Here is a tiny trained network, its code and every weight. The questions are about switching its units off for an input and a class, where a switched-off unit gives its printed mean instead of its output.

import numpy as np


def w(rows, s, z=0):
    codes = np.array(rows[::2]) - 128.0
    scale = np.full(codes.shape[1], s)
    scale[-1] = z or s
    return codes * scale


def f(y):
    return y / 2 * (1 + np.tanh(0.7978845608 * (y + 0.044715 * y**3)))


def log_softmax(a):
    a = a - a.max(-1, keepdims=True)
    return a - np.log(np.exp(a).sum(-1, keepdims=True))


def net(x, mask):
    res = np.array(x, float).reshape(1, 6) / 4 @ E
    y = f(res @ A[0][:, :-1].T + A[0][:, -1])
    res = res + np.where(mask, y, B[0][:, -1]) @ B[0][:, :-1]
    return log_softmax(res[-1] @ U[:, :-1].T + U[:, -1])


A, B = {}, {}
E = w([
[188,150,177,208,69,166,122,155,102,2],'x0',
[126,115,135,158,194,155,212,135,47,172],'x1',
[175,17,201,117,130,41,69,191,190,57],'x2',
[27,106,111,163,184,128,120,193,73,61],'x3',
[153,133,32,79,232,142,163,135,77,73],'x4',
[240,109,115,138,119,141,129,227,52,174],'x5',
],0.01)
A[0] = w([
[162,137,92,147,111,148,151,97,91,87,138],'N1',
[174,136,96,133,117,127,145,111,162,102,95],'N2',
[150,96,68,93,155,136,119,110,128,149,115],'N3',
[100,209,107,88,122,167,175,80,130,192,212],'N4',
[117,122,90,126,157,121,146,157,102,92,44],'N5',
[55,144,120,118,143,127,169,121,116,139,211],'N6',
[102,130,123,130,137,113,119,144,123,135,25],'N7',
[153,73,241,165,91,139,112,158,147,159,149],'N8',
[138,146,130,151,86,148,94,120,99,141,78],'N9',
[173,136,184,154,100,104,156,119,109,115,82],'N10',
[86,114,193,124,107,96,55,105,248,100,180],'N11',
[127,160,168,114,111,103,205,98,158,206,254],'N12',
[48,85,84,123,222,131,148,120,144,136,171],'N13',
[121,186,77,127,140,180,157,78,161,201,141],'N14',
],0.014,0.0032)
B[0] = w([
[145,126,136,102,183,127,170,66,141,67,183],'N1',
[123,166,137,132,187,122,177,90,87,114,159],'N2',
[191,124,146,109,65,160,126,197,147,106,169],'N3',
[66,189,56,183,130,98,83,75,68,143,235],'N4',
[147,120,123,112,133,126,179,90,199,149,168],'N5',
[127,197,107,163,156,103,130,69,78,112,183],'N6',
[101,140,115,136,125,108,140,115,142,112,131],'N7',
[27,140,70,77,215,164,182,127,98,199,212],'N8',
[133,66,153,108,104,105,178,173,122,135,162],'N9',
[129,143,107,92,204,172,158,122,87,146,174],'N10',
[230,69,244,173,38,86,112,162,254,108,249],'N11',
[118,77,83,181,65,65,136,103,154,69,196],'N12',
[31,58,67,159,101,114,173,92,120,138,206],'N13',
[18,176,108,220,86,132,61,24,83,147,222],'N14',
],0.0098,0.02)
U = w([
[140,74,145,120,119,107,187,134,211,125,177],'0',
[199,186,187,116,165,165,163,119,110,85,5],'1',
[74,178,92,135,163,140,158,97,11,131,217],'2',
[165,139,162,85,142,140,117,187,122,189,44],'3',
[138,142,142,169,54,84,74,111,162,121,143],'4',
],0.012,0.0026)

Each question gives the input, the list of numbers given to net, and the class t.
The units are the neurons (one row each of A and B). Each row of codes is followed by its name. A weight is (code - 128) times the scale printed after its matrix; where a second scale follows, it is the last column's (A, B and U).
mask holds one flag per neuron, in row order. A switched-off neuron (its flag False) gives its mean, the last column of its row in B, instead of its output. The means were averaged over made-up inputs and are rounded, as every weight is.
A unit's drop is (log p(t) with every unit on - log p(t) with that unit switched off) / (log p(t) with every unit on - log p(t) with every unit switched off).
The circuit of an input: a set's keep is (log p(t) with only the set's units on - log p(t) with every unit switched off) / (log p(t) with every unit on - log p(t) with every unit switched off). Starting from the 12 units with the biggest drops (on a tie, the unit counted first), units are removed one at a time, each time the one whose removal leaves the highest keep (on an exact tie, the one counted first), for as long as the keep stays at least 0.8.
units of the circuit, in order: the units of the circuit, biggest drop first
unit that matters most: the unit with the biggest drop
k most important neurons: the k neurons with the biggest drops, biggest first
drop of u: that unit's drop, to one decimal
input [5,3,5,-7,-1,6], class 2: unit that matters most : N8
input [3,4,-1,2,-3,-5], class 4: 3 most important neurons : [N8; N4; N2]
input [8,-7,1,2,1,-1], class 0: units of the circuit, in order : [N14; N4]
input [-5,3,8,-8,7,5], class 3: 2 most important neurons : [N11; N13]
input [5,-2,4,1,2,8], class 2: 2 most important neurons : [N11; N8]
input [-5,-1,1,-7,7,-6], class 4: 2 most important neurons : [N8; N3]
input [5,-7,-3,0,7,-2], class 1: units of the circuit, in order : [N14; N13]
input [4,7,4,1,8,5], class 1: 2 most important neurons : [N11; N12]
input [-6,4,1,6,-5,-3], class 4: 2 most important neurons : [N8; N10]
input [-1,-3,-2,2,-8,7], class 2: 2 most important neurons : [N11; N8]
input [-5,2,1,8,-2,-7], class 4: 3 most important neurons : [N11; N6; N8]
input [-2,5,8,-6,-3,5], class 2: 2 most important neurons : [N8; N11]
input [7,6,1,8,7,7], class 0: 2 most important neurons : [N5; N4]
input [-8,6,8,0,-3,7], class 2: units of the circuit, in order : [N11]
input [-5,-3,-4,0,-2,-6], class 4: drop of N11 : 1.1
input [-8,-6,3,-5,-8,1], class 0: drop of N12 : 0.0
input [6,6,7,-2,2,7], class 2: drop of N8 : 0.8
